Below is a small trained network, with its code and all its weights. Each question gives an input and a class and asks what happens when units are switched off, that is, made to give their printed mean instead of their output.

import numpy as np


def w(rows, s, z=0):
    codes = np.array(rows[::2]) - 128.0
    scale = np.full(codes.shape[1], s)
    scale[-1] = z or s
    return codes * scale


def norm(h):
    return h / np.sqrt((h * h).mean(-1, keepdims=True) + 1e-5)


def f(y):
    return np.maximum(y, 0)


def log_softmax(a):
    a = a - a.max(-1, keepdims=True)
    return a - np.log(np.exp(a).sum(-1, keepdims=True))


def net(x, mask):
    res = np.array(x, float).reshape(1, 8) / 4 @ E
    u = 0
    for l in range(4):
        y = f(norm(res) @ A[l][:, :-1].T + A[l][:, -1])
        res = res + np.where(mask[u : u + 3], y, B[l][:, -1]) @ B[l][:, :-1]
        u += 3
    return log_softmax(norm(res)[-1] @ U[:, :-1].T + U[:, -1])


A, B = {}, {}
E = w([
[133,82,129,143,83,156,134,104,97],'x0',
[61,151,132,84,137,124,148,114,114],'x1',
[93,2,77,136,109,172,104,56,116],'x2',
[98,94,129,133,122,132,49,111,144],'x3',
[142,179,106,145,177,128,105,135,119],'x4',
[134,125,180,189,32,84,132,108,197],'x5',
[193,151,113,137,169,174,113,148,108],'x6',
[145,124,153,186,165,125,133,156,69],'x7',
],0.0064)
A[0] = w([
[189,166,93,77,214,128,28,160,81,60],'0.n1',
[101,120,221,107,14,79,126,56,124,4],'0.n2',
[9,139,174,167,82,119,240,150,253,100],'0.n3',
],0.0033,0.0013)
B[0] = w([
[93,99,138,142,29,165,191,170,119,211],'0.n1',
[70,202,88,70,133,170,118,62,136,224],'0.n2',
[78,175,142,125,1,203,88,64,148,254],'0.n3',
],0.0089,0.0028)
A[1] = w([
[88,205,164,98,83,139,187,195,166,2],'1.n1',
[171,142,154,4,194,187,132,169,45,59],'1.n2',
[129,129,41,62,135,187,74,224,37,86],'1.n3',
],0.0047,0.00072)
B[1] = w([
[193,131,139,148,187,167,179,117,57,255],'1.n1',
[253,153,123,74,154,81,213,162,94,225],'1.n2',
[202,123,98,22,166,77,86,173,48,237],'1.n3',
],0.0065,0.0035)
A[2] = w([
[88,116,153,107,73,86,159,118,134,7],'2.n1',
[131,1,55,140,126,146,58,99,101,150],'2.n2',
[153,185,152,200,131,148,156,159,134,23],'2.n3',
],0.0089,0.0013)
B[2] = w([
[106,139,10,120,135,106,113,112,144,182],'2.n1',
[95,123,187,128,178,145,48,169,160,255],'2.n2',
[160,142,144,175,146,90,152,128,190,198],'2.n3',
],0.014,0.0066)
A[3] = w([
[220,103,114,61,101,121,121,153,16,6],'3.n1',
[157,88,132,2,108,61,166,166,33,51],'3.n2',
[94,175,120,131,31,123,84,55,65,217],'3.n3',
],0.006,0.0013)
B[3] = w([
[69,146,73,79,128,115,193,122,32,235],'3.n1',
[137,146,84,112,184,210,132,142,2,249],'3.n2',
[127,87,88,103,77,91,180,77,122,252],'3.n3',
],0.009,0.0037)
U = w([
[165,154,80,51,204,146,190,181,12,152],'0',
[214,229,211,223,126,44,214,134,207,8],'1',
[77,87,221,127,182,139,2,180,167,185],'2',
[46,132,35,66,6,95,151,32,188,160],'3',
],0.0079,0.0013)

Each question gives the input, the list of numbers given to net, and the class t.
The units are the neurons (one row each of A and B). Each row of codes is followed by its name. A weight is (code - 128) times the scale printed after its matrix; where a second scale follows, it is the last column's (A, B and U).
mask holds one flag per neuron, layer by layer. A switched-off neuron (its flag False) gives its mean, the last column of its row in B, instead of its output. The means were averaged over made-up inputs and are rounded, as every weight is.
A unit's drop is (log p(t) with every unit on - log p(t) with that unit switched off) / (log p(t) with every unit on - log p(t) with every unit switched off).
The circuit of an input: a set's keep is (log p(t) with only the set's units on - log p(t) with every unit switched off) / (log p(t) with every unit on - log p(t) with every unit switched off). Starting from all 12 units, units are removed one at a time, each time the one whose removal leaves the highest keep (on an exact tie, the one counted first), for as long as the keep stays at least 0.8.
circuit, biggest first: the units of the circuit, biggest drop first
top k neurons: the k neurons with the biggest drops, biggest first
k most important neurons of layer l: the k neurons of layer l with the biggest drops, biggest first
drop when u is switched off: that unit's drop, to one decimal
input [4,2,-8,1,-8,0,-1,4], class 1: circuit, biggest first : [2.n3]
input [-6,5,-6,6,-6,-1,-3,3], class 3: top 3 neurons : [0.n3; 2.n2; 1.n2]
input [-7,3,1,4,4,4,1,0], class 3: top 3 neurons : [2.n2; 1.n2; 0.n3]
input [-3,7,3,-6,-8,1,3,5], class 3: top 3 neurons : [0.n3; 1.n3; 1.n2]
input [0,-6,-8,-5,-6,8,-6,-1], class 3: circuit, biggest first : [0.n3; 2.n1]
input [5,-6,-3,8,2,7,-1,3], class 3: top 2 neurons : [1.n1; 2.n2]
input [3,1,6,2,-2,5,-4,7], class 2: top 2 neurons : [2.n2; 0.n1]
input [-4,4,8,-6,-4,-3,-1,3], class 2: top 2 neurons : [2.n2; 1.n1]
input [-1,3,-6,7,-4,3,-1,7], class 1: 2 most important neurons of layer 2 : [2.n3; 2.n2]
input [0,2,4,2,-7,-7,-7,3], class 2: drop when 2.n2 is switched off : 1.1
input [8,-8,-1,2,-1,-2,3,1], class 2: drop when 2.n2 is switched off : 0.9
input [8,-1,4,-8,0,-1,0,-4], class 2: drop when 2.n2 is switched off : 0.5
input [2,4,-2,4,8,6,8,6], class 1: drop when 0.n1 is switched off : 0.0
input [-2,0,0,-5,-2,5,-7,7], class 3: most important neuron of layer 0 : [0.n3]
